pubu: [151 155 144 137 130 140 152 107 154 159]
siz: [125 156 120  95 167  71 154  82 103 110]
lames: [147 108  85 106 128 102  92 112 143 146]
Bigik: [184 151  99 125 157 120  95 167  71  63]
lav: [103  93 110 123  64 131 115  90 125 133]
muv: [100 109 156 159  80 173 158 154  85  90]
common lav Bigik:  -> [125]
next: [151  99] -> [125 157]
asked: [125 157 120  95 167  71] -> Bigik
next: [167  71 154] -> [ 82 103]
next: [125 156 120  95 167  71 154] -> [ 82 103]
asked: [100 109 156 159  80 173 158 154  85] -> muv

pas: [ 98  97 130 121 131 124  91]
tipa: [117 126 186 124  81 118 105]
siku: [111 115 123 117 157 120 131]
Ved: [ 98  97 130 121 131 108  91]
zemi: [110  95 130 127 130 107  98]
Luves: [141 117 128  98  92 120 131]
Vamin: [ 94  97 127 130 108 162  92]
koput: [111 115  93 117 157  97 123]
puv: [127 151 158 122 135 150 106]
Remo: [ 99 102 132 127 132 103  87]
Vid: [107 123 134  93 171  97 119]
start: [102 132 127 132] -> Remo, 1
asked: [117 128] -> Luves
asked: [127 151 158 122 135 150] -> puv
where: [87] -> Remo, 6
common Ved Vid:  -> [97]
common pas siku:  -> [131]

sidad: [127 179 118 147 164]
met: [ 66 151 119 192 174]
zuzen: [127 147 118 179 132]
asked: [179 132] -> zuzen
next: [147 118] -> [179 132]
start: [127 147 118 179] -> zuzen, 0

rokif: [118 124 125 114 115 125 147 123 128 115 123 120 150 116 144 139 117 130
 137 119 135 147 139 126 119 130 151 122 130 135 102 116 130 126 128 158
 135 143 145 140 121 120 119 135 108 125 126 138 133 149 127 142 129 114
 119]
Pef: [118 124 125 114 115 125 147 123 128 115 123 120 150 116 144 139 117 130
 137 119 135 147 139 126 119 130 151 122 130 135 102 116 130 114 128 158
 135 143 145 140 121 120 130 177 138 128 129 119 135 158  97 118 131 127
 100]
Dukav: [159 104 144 127 124 117 135 133 132 127 147 159 139 125 124 128 142 148
 139 106 120 145 142 133 131 176 142 123 151 140 127 122 119 104 128 127
 130 126 131 111 104 140 112 118 132 121 108 126 137 101 140 119 118 132
 131]
asked: [118 124 125 114 115 125 147 123 128 115 123 120 150 116 144 139 117 130
 137 119 135 147 139 126 119 130 151 122 130 135 102 116 130 114 128 158
 135 143 145 140 121 120 130 177 138 128 129 119 135 158  97 118 131 127
 100] -> Pef
asked: [118 124 125 114 115 125 147 123 128 115 123 120 150 116 144 139 117 130
 137 119 135 147 139 126 119 130 151 122 130 135 102 116 130 126 128 158
 135 143 145 140 121 120 119 135 108 125 126 138 133 149 127 142 129 114
 119] -> rokif
asked: [159 104 144 127 124 117 135 133 132 127 147 159 139 125 124 128 142 148
 139 106 120 145 142 133 131 176 142 123 151 140 127 122 119 104 128 127
 130 126 131 111 104 140 112 118 132 121 108 126 137 101 140 119 118 132
 131] -> Dukav
next: [130 126 131 111 104] -> [140 112]

bepug: [103 130 147 155 122 127 136 136 130 118 133 138 145 122 120  80 126 142
  90 127 131 140 122 127 129 127 114  86 153 124  87 145 128 102 171 130
 113 151 113  99 132 151 127 142 143 157  89 115 120 141 120 127 133 129
 124]
tez: [125 128 131 134 125 127 130 131 129 125 131 130 129 124 125 123 126 132
 123 127 128 130 126 127 127 127 128 123 132 127 125 130 127 126 134 131
 127 134 125 126 130 133 129 133 131 135 122 124 124 134 125 130 132 129
 126]
semik: [121 129 136 147 122 127 136 136 130 122 133 134 132 120 123 112 125 137
 109 127 129 132 123 126 126 125 125 112 141 126 111 133 127 121 146 133
 122 140 122 121 131 142 129 138 138 147 112 121 120 139 122 131 133 124
 129]
asked: [121 129 136 147 122 127 136 136 130 122 133 134 132 120 123 112 125 137
 109 127 129 132 123 126 126 125 125 112 141 126 111 133 127 121 146 133
 122 140 122 121 131 142 129 138 138 147 112 121 120 139 122 131 133 124
 129] -> semik
start: [129 124 125 123 126 132 123 127] -> tez, 12
asked: [136 130 122 133] -> semik
where: [99] -> bepug, 39
start: [133 129 124] -> bepug, 52
next: [115 120 141 120 127] -> [133 129]
next: [132 151 127] -> [142 143]

serem: [193 134 123 130 144 134 136  71]
bup: [126 120 124 143 116 100 136 137]
vila: [117 140 126 128 120 128 107 137]
zez: [166 135 122 137 125 128 132 129]
zol: [130 129 124 143 129 125 137 115]
nupon: [117 140 126 104 120 136 107 137]
savav: [193 134 123 111 144 134 136  71]
where: [122] -> zez, 2
next: [128 120] -> [128 107]
start: [120 124 143 116 100] -> bup, 1
common serem zol:  -> [130]
asked: [193 134 123 111 144 134 136  71] -> savav

Nup: [155  87 118 154 180 119 177  77 178 114]
bubo: [130 186 180 140  77 185  76 104  87 126]
Nul: [128 155 161 158  73  81 143  79 115  79]
labep: [104 120 156 182  76  70 125  72 144 105]
Bet: [177 168 104 180  76 185  77 140 185  91]
pota: [117 184 114 121 146 159  98 158 170  97]
lebo: [159  97 143 105 114 133 183 147  92 111]
gar: [121  82 165  92 151  95 126 156 122 155]
vozes: [106 171 143 105 114 133 183  73  92 111]
next: [159  98] -> [158 170]
asked: [104 180  76 185  77 140] -> Bet
common gar bubo:  -> [126]
next: [161 158  73  81] -> [143  79]
start: [180  76 185  77 140] -> Bet, 3

Gunot: [ 92 145  87 137 141 122 121 146 131 142 166  96 121 162 129 131 119 133
 124 136 171 142 108 119 123 131 135 138 144 131  91 115 107 137 155 146
 118 109 157 122 153 107]
Tik: [121 143  74 131 125 117 130 143  99 162 158 106 107 158 118 136 119 123
 123 146 126 116 125 155 138 117 120 153 126 113 108 141 101 135 143 172
 160 142 130  90 140 121]
mudag: [122 108 170  97 132 135 101 105 113 114 104 135 108 147 145 109 151 134
 135 151 116 116 104 115 113 114 163 107 131 134 134 134  93 139 139 108
 136  94 128 146 146 132]
pogu: [118 129 127 115  90 127 121 114 109 128 119 137 111 137 119 125 156 164
 122 134 129 113 110 117 109 149 119 106 114 134  84 132 102 109 114 100
 120 121 107 138  96 136]
Pav: [117 139  95  93 103 130 114 134  89 162 138 100 109 163 150 130 116 143
 139 129 133 135 117 148 124 113 130 137 122 125 105 113  99 133 149 157
 124 118 116  86 147 136]
zopam: [122 116 140 113  74 122 124 124 122 136 111 137 108 143 142 129 152 134
 134 136 128 129  98 104 112 126 128 131 139 122 108 170  97 132 135 102
 126 136 126 125 137 176]
bibod: [106 128 108  90 122 116 142 159 114 132 154 127 124 135 133 132 114 157
 105 144 145 129 117 126 111 126 133 138 124 134 102 143 112 141 157 153
 150 141 143  99 128 130]
start: [121 162 129 131 119] -> Gunot, 12
next: [108 136  94] -> [128 146]
next: [122 108 170  97 132 135 102 126] -> [136 126]
asked: [124 135 133 132 114 157 105 144 145 129] -> bibod
asked: [122 108 170  97 132 135 101 105 113 114 104 135 108 147 145 109 151 134
 135 151 116 116 104 115 113 114 163 107 131 134 134 134  93 139 139 108
 136  94 128 146 146 132] -> mudag
asked: [106 128 108  90 122 116 142 159 114 132 154 127 124 135 133 132 114 157
 105 144 145 129 117 126 111 126 133 138 124 134 102 143 112 141 157 153
 150 141 143  99 128 130] -> bibod

Fena: [ 96 142 118 101  87 122 155 126]
zusi: [139 117 115 146 137 117  71 107]
zugit: [130 142 101 118 122 126 103 113]
nive: [107 122 119 130 109 111  70 100]
Gakoz: [110 129 116 106  86 120 141 113]
next: [110 129 116 106] -> [ 86 120]
next: [130 142 101 118 122] -> [126 103]
next: [142 118 101] -> [ 87 122]

Poka: [123 125 132 126 107  97 130 150 113  96 122 137 128 141 122 145 139 124
 122 128 117 109 118 142 109 107 137 166 126 124  94 119 154 107 100 107
 133 143 108 131 123 119 136 118 125 115 162 107  99 147 121 143 121 138
 125  81  72 137 158]
gopen: [123 135 137 126 115 102 119 150 132 110 125 118 128 137 141 143 139 124
 122 130 118 109 119 132 128 132 114 139  93 120 129 120 149 109 104 112
 133 143 119 135 126 119 139 116 130 120 142 117  99 134 123 121 121 118
 125 107 118 137 133]
riz: [123 125 132 126 107  97 130 150 113  96 122 137 128 141 122 145 139 124
 122 128 117 109 118 142 109 107 137 166 126 124 116 119 154 107 100 107
 133 143 108 135 120 119 136 131 133 120 131 117 121 134 148 107 121 118
 124 107 129 101 133]
feluz: [123 150 149 126 122 106 124 150 132 120 144 108 136 129 141 143 151 135
 126 141 120 109 119 132 146 132 104 115  79 124 139 100 145 108 116 112
 125 143 101 136 143 119 136 118 126 120 139 124  92 129 123 106 132 118
 128 137 134 137 133]
Dutu: [118 120 153 149 142 149 107 117 138  99 116 104 134 141 141 143 135 122
 122 128 118 123 159 132 107 131 144 130 105 124 117 136 140 112 118 135
 134 173 119 118  86 119 104 101 137 130 139 109 138 106 123 148 107 118
 125 112 127 137 134]
asked: [123 125 132 126 107  97 130 150 113  96 122 137 128 141 122 145 139 124
 122 128 117 109 118 142 109 107 137 166 126 124  94 119 154 107 100 107
 133 143 108 131 123 119 136 118 125 115 162 107  99 147 121 143 121 138
 125  81  72 137 158] -> Poka
where: [162] -> Poka, 46

ruded: [124 112 125 139 125 107 125 125 139 127 112 107 128 139 136 130 134 130
 130]
Tugo: [139 123 127 138 114 130 155 118 125 139 142 136 129 131 133 123 129 130
 118]
Disar: [118 127 122 129 111 128 127 112 125 139 125 107 128 113 136 130 134 130
 130]
next: [125 125 139 127 112] -> [107 128]
where: [142] -> Tugo, 10
where: [113] -> Disar, 13
asked: [127 112 125 139 125 107] -> Disar

duvit: [118 116 125 136 106 118 120  84 121 137 109 127]
peb: [141  85 177 122 103  64 141 128 136 110 141 131]
nuko: [120 116 125 135 106 119 136  83 122 137 110 121]
Lalud: [167 120 103 118 117  99 116 176 103 148 160 119]
asked: [177 122] -> peb
where: [109] -> duvit, 10
common peb Lalud:  -> [103]

mevi: [130 103 129 136 151 126 132 129 128 130 125 126 134 130 126 104 128 127
 129 125 126 124 124 146 133 121 127 119 113 135 128 127 129 129  96 140]
Gemop: [130  84 128 134 165 129 138 130 128 126 126 126 141 132 119  67 127 143
 131 125 132 133 124 154 116 107 138 115  97 134 141 130 129 129 112 145]
sanot: [128 119 127 121 139 133 132 129 128 124 131 128 133 130 122 103 127 145
 129 133 128 146 131 130 120 109 133 126 121 129 130 127 136 129 132 127]
maver: [128 119 127 121 139 133 132 129 128 124 131 128 133 130 122 103 127 145
 129 133 128 146 125 130 120 109 133 126 121 123 136 130 127 129 132 127]
where: [143] -> Gemop, 17
next: [145 129 133 128 146 125 130] -> [120 109]
asked: [128 119 127 121 139 133 132 129 128 124 131 128 133 130 122 103 127 145
 129 133 128 146 125 130 120 109 133 126 121 123 136 130 127 129 132 127] -> maver
start: [123 136 130 127 129] -> maver, 29

tak: [130 159 104 165 138 119]
Labo: [135 171 119 103 115 165]
bule: [135 119 171 138 115 104]
gavob: [135 171 119 138 115 147]
asked: [135 171 119 138 115 147] -> gavob
asked: [119 103 115 165] -> Labo
asked: [171 138 115 104] -> bule
asked: [135 171 119 103 115 165] -> Labo

pafes: [139 127 116 154]
veb: [ 73 124 138  99]
tus: [100 145 173 130]
fize: [181 167 124  88]
where: [138] -> veb, 2
common veb fize:  -> [124]

sepo: [133 137 141 138 134]
gomis: [143 146 140 135 142]
zapa: [138 146 140 165 143]
zef: [137 142 143 169 162]
safas: [140 139 152 133 140]
pino: [140 145 145 140 152]
Gug: [135 146 140 148 145]
modo: [135 146 140 148 153]
Nusu: [140 146 135 135 144]
Dobun: [134 186 141 134 149]
dut: [141 146 148 133 133]
kaled: [137 161 137 142 142]
common zapa zef:  -> [143]
asked: [134 186 141 134 149] -> Dobun
next: [140 146] -> [135 135]
next: [140 139] -> [152 133]
asked: [143 146 140 135 142] -> gomis
asked: [135 146 140 148 145] -> Gug
start: [143 146 140] -> gomis, 0

neve: [107 138 117 107 126 143 180 166 157 114 160 157 123 143  70]
kulok: [ 95 149 130 136 145 113 135 130 131 117 129 131 119 140  74]
sono: [110 138 108 121 127 151 150 180 142 104 152 165 131 139  72]
teloz: [101 106 113 113 122 137 153 179 120 109 152 160 135 132  72]
pepov: [112 154  95 102 127 149 145 152 123 100 150 152 141 155  92]
sunan: [119 109 111 107 105 131 150 180 117 113 152 164 125 125  80]
riva: [114 141 116 122 126 152 160 137 111  93 150 165 141 145  92]
Luk: [121 155 118 101 116 143 151 149 127 112 129 156 128 147 106]
kepip: [133 135 130 118 117 145 131 130 129 113 131 136 119 136 114]
gose: [118 158 127 100 113 140 146 139 124 117 113 142 115 146 118]
Mukid: [124 143 121 112 123 143 131 122 120 112 123 141 108 136 125]
potep: [110 138 108 121 127 151 169 150 142 104 152 158 121 149  98]
where: [74] -> kulok, 14
asked: [ 95 149 130 136 145 113 135 130 131 117 129 131 119 140  74] -> kulok
asked: [135 130 118 117 145 131 130 129 113 131 136 119] -> kepip
asked: [119 109 111 107 105 131 150 180 117 113 152 164 125 125  80] -> sunan
asked: [106 113 113 122 137 153 179 120 109 152] -> teloz

gava: [136 143 138 105 141 127 117]
Varo: [121 154 134 159 134 151 145]
fufu: [119 177 144 123  92 159 143]
kirip: [123 141 133 137 123 140 138]
dinet: [116 118 156 150  97 123 129]
Nuza: [146 114 151 152  97 151 112]
Nudos: [130 128 130 136 176 124 118]
Bikag: [152 141 128 131 124 142 149]
Neb: [121 158 151 139 142 141 128]
far: [ 91 151 122 159 134 166 113]
fakad: [108 141 105 175 124 106 176]
asked: [ 91 151 122 159 134 166 113] -> far
asked: [152 141 128 131 124 142 149] -> Bikag
common fufu Varo:  -> [159]
common Nuza dinet:  -> [97]
asked: [152 141 128 131] -> Bikag

